[[ 10   2  18   6   2   4  -2   4]
 [-13 -10   3  10  -6  -3 -39  -9]
 [-25 -17 -14   0 -12   2  14   1]
 [ -6  -7   7 -11 -21  -3 -32  -6]
 [ 14  10  27  -1 -25  -2  -7  -8]]
->
[[  2  18   6   2   4  -2   4  10]
 [-10   3  10  -6  -3 -39  -9 -13]
 [-17 -14   0 -12   2  14   1 -25]
 [ -7   7 -11 -21  -3 -32  -6  -6]
 [ 10  27  -1 -25  -2  -7  -8  14]]

[[ 29 -10 -15]
 [ 43   8  -4]
 [  0  -8 -10]
 [ -7 -17 -21]
 [  5  -7  -9]
 [-30 -21  31]
 [  5 -13 -22]
 [  2  -6  -8]
 [-13  10 -13]
 [ 29  11  -5]
 [-13 -20 -25]]
->
[[-10 -15  29]
 [  8  -4  43]
 [ -8 -10   0]
 [-17 -21  -7]
 [ -7  -9   5]
 [-21  31 -30]
 [-13 -22   5]
 [ -6  -8   2]
 [ 10 -13 -13]
 [ 11  -5  29]
 [-20 -25 -13]]

[[  8   9 -15 -33  -2   4  12  -6]
 [  3  15  22  -6  -4   3  17  -4]
 [  1  -8  -4  15  -3   1  -7  -2]
 [-10  12   4  24   7 -10   9  -7]
 [ 10  11   0   5  11   8   0   9]
 [ 12   6 -12   1   4   2   1  18]
 [  4   7   4 -13  -3  -3  -2 -17]
 [  4   5 -17  -3   8   2  -6 -10]
 [-10  -3  11   3   4  -5 -23  18]
 [  7  10  -9 -24   6  -3  -2  -6]]
->
[[  9 -15 -33  -2   4  12  -6   8]
 [ 15  22  -6  -4   3  17  -4   3]
 [ -8  -4  15  -3   1  -7  -2   1]
 [ 12   4  24   7 -10   9  -7 -10]
 [ 11   0   5  11   8   0   9  10]
 [  6 -12   1   4   2   1  18  12]
 [  7   4 -13  -3  -3  -2 -17   4]
 [  5 -17  -3   8   2  -6 -10   4]
 [ -3  11   3   4  -5 -23  18 -10]
 [ 10  -9 -24   6  -3  -2  -6   7]]

[[-19  18   1   1   5  12]
 [-12  13  10   7  -1  28]
 [ 31 -20 -31 -36   5 -45]
 [-30  17 -21  -2  -8 -29]]
->
[[ 18   1   1   5  12 -19]
 [ 13  10   7  -1  28 -12]
 [-20 -31 -36   5 -45  31]
 [ 17 -21  -2  -8 -29 -30]]

[[ 18   7  37  10  -7   3 -24  -8  -5 -43  19  -7  14]
 [-13 -11 -11   0   0  -1  -6  -7  -4  19   9  -4   2]
 [-16 -13 -20 -10  -4  -2  14  -5   4   3 -17   3  30]
 [-10  -1  10   3  -5   6 -15   6   7   5  28   4 -25]
 [ -1   0   8  -1 -18  -3 -13  -6  -9   3  12 -27  15]
 [  2  -1  -9  -1  10  -3 -17  -1   3   1   2   0   8]
 [ -8  -8  13 -11 -11  -5  -9  -6 -10  16  16  -7   1]]
->
[[  7  37  10  -7   3 -24  -8  -5 -43  19  -7  14  18]
 [-11 -11   0   0  -1  -6  -7  -4  19   9  -4   2 -13]
 [-13 -20 -10  -4  -2  14  -5   4   3 -17   3  30 -16]
 [ -1  10   3  -5   6 -15   6   7   5  28   4 -25 -10]
 [  0   8  -1 -18  -3 -13  -6  -9   3  12 -27  15  -1]
 [ -1  -9  -1  10  -3 -17  -1   3   1   2   0   8   2]
 [ -8  13 -11 -11  -5  -9  -6 -10  16  16  -7   1  -8]]

[[  0  -5   5  -1   2   2   0  -4   1   4   4  -1  -1   0]
 [  3   5   4   3  -3   1   2  -3  -2  -2  -2  -1  -1   2]
 [  0  -3  -4  -8  -1  -3   0   7   4   3   3  -2  -6  -5]
 [  0 -38 -11 -17   1  22  -8  -8   7 -15  28   7 -43 -15]]
->
[[ -5   5  -1   2   2   0  -4   1   4   4  -1  -1   0   0]
 [  5   4   3  -3   1   2  -3  -2  -2  -2  -1  -1   2   3]
 [ -3  -4  -8  -1  -3   0   7   4   3   3  -2  -6  -5   0]
 [-38 -11 -17   1  22  -8  -8   7 -15  28   7 -43 -15   0]]
---
[[ 30 -37 -17]
 [-28  27  18]
 [ 21 -30 -15]
 [ 36 -38 -16]
 [ 40 -35 -22]]
->
[[-28  27  18]
 [ 21 -30 -15]]

[[ -1  30   0   0]
 [  1 -36   2   1]
 [  1   6  -3  -2]
 [  1 -29  -2  -2]]
->
[[  1 -36   2]
 [  1   6  -3]]

[[ 32  14  -3]
 [  8  31  11]
 [-39   5  12]
 [ 39  10  -6]]
->
[[  8  31  11]
 [-39   5  12]]

[[  8 -25  15 -19]
 [  6 -31 -11 -13]
 [ 34  12   3  -2]
 [-20   5 -12 -26]
 [-24  18 -18  -9]]
->
[[  6 -31 -11]
 [ 34  12   3]]

[[ 11 -13   8  21  -9]
 [-24  -2  -8  15  17]
 [  1  -1  15 -45  -2]
 [ 18  13 -10   6 -10]
 [-20 -21  18  -6  11]]
->
[[-24  -2  -8]
 [  1  -1  15]]

[[-29 -45  30 -26]
 [-28  18 -14  33]
 [ 35 -36   3  25]]
->
[[-28  18 -14]
 [ 35 -36   3]]
---
[[ -6 -27  22   1  32   2 -11  -4 -13 -13  11]
 [  4  -5  16  24  36   5  35 -13  -9  -8   3]
 [  6 -24  22   1   6 -11 -11  -5 -13   4  22]
 [ 10  11   9   3 -16 -12  18 -14  -1  19  12]
 [ 14  23   8  23  17  -9  19  -9 -10  18   6]]
->
[[ -6  22  32 -11 -13  11]
 [  4  16  36  35  -9   3]
 [  6  22   6 -11 -13  22]
 [ 10   9 -16  18  -1  12]
 [ 14   8  17  19 -10   6]]

[[  8  17   8  13  -7   7 -29  33]
 [  6  14  16   9 -26  -6 -19  19]
 [ -6  -3   5   8 -22  -1 -12 -16]
 [  6  -6   2   8  14  -3 -16  24]
 [  9  18  14  16  -8  -3 -25  31]
 [  6  27  14  13 -12   2 -33  39]]
->
[[  8   8  -7 -29]
 [  6  16 -26 -19]
 [ -6   5 -22 -12]
 [  6   2  14 -16]
 [  9  14  -8 -25]
 [  6  14 -12 -33]]

[[ 19  24 -27  32]
 [ 19  28 -28  27]
 [  2   7 -18  36]
 [-31 -36  34 -36]
 [ 27  21 -31 -28]
 [ -8 -32  24 -34]
 [-32 -32  35   0]
 [ 24  32 -36  13]
 [ 18  37 -22  41]]
->
[[ 19 -27]
 [ 19 -28]
 [  2 -18]
 [-31  34]
 [ 27 -31]
 [ -8  24]
 [-32  35]
 [ 24 -36]
 [ 18 -22]]

[[ 32  20 -13 -12  -6 -10  -1   6  18  -6]
 [ -3  29  -1 -28  -9   9  12  -9 -27  12]
 [-40 -15  15 -29  10  -7  -8   2  -8 -21]
 [-14   4  22  -8  -1  -4   6  -2  10   3]
 [  4  -1  12   3   1  -4  -5   0  -9  14]]
->
[[ 32 -13  -6  -1  18]
 [ -3  -1  -9  12 -27]
 [-40  15  10  -8  -8]
 [-14  22  -1   6  10]
 [  4  12   1  -5  -9]]

[[ 37  -5]
 [-10  26]
 [ 14  -9]
 [ 16 -10]
 [ -5   4]
 [-10   3]
 [-15  -4]
 [ 11 -43]
 [  0  -1]
 [ -6  10]
 [ 10 -23]
 [ 12 -34]]
->
[[ 37]
 [-10]
 [ 14]
 [ 16]
 [ -5]
 [-10]
 [-15]
 [ 11]
 [  0]
 [ -6]
 [ 10]
 [ 12]]

[[  0   0  -1   1   0]
 [  0   0  -2   0   0]
 [  0   1  -1   1   0]
 [  0   3 -13 -18  -3]
 [ -1  -3  10  37   1]]
->
[[  0  -1   0]
 [  0  -2   0]
 [  0  -1   0]
 [  0 -13  -3]
 [ -1  10   1]]
---
[[ 0  0 -1]
 [33 13 34]
 [33 17 43]]
->
[-1 13 33]

[[  9 -33 -32 -15]
 [ -5  -1   3   6]]
->
[-15   3]

[[ -6 -33]
 [-14 -29]
 [ 19   5]
 [ -9   4]]
->
[-33 -14]

[[ 38 -24   1  18]
 [  3 -19  39  30]
 [-25 -40   4 -39]
 [ 32  19  37 -19]
 [-17  -2 -38 -23]]
->
[ 18  39 -40  32]

[[-41 -24  33   1  -3]
 [-41 -16  33 -26  -3]]
->
[ -3 -26]

[[ 15  -1 -15  13  -3]
 [-21  32   8 -39 -15]
 [ 26  28  20  23  -2]]
->
[ -3 -39  20]

[[  9   1  -8]
 [-22  46   1]
 [ -6   0   8]
 [-12  -1  11]]
->
[-8 46 -6]

[[ -1 -20]
 [-13 -43]]
->
[-20 -13]

[[ 39  -9 -15]
 [  2  -2  12]]
->
[-15  -2]
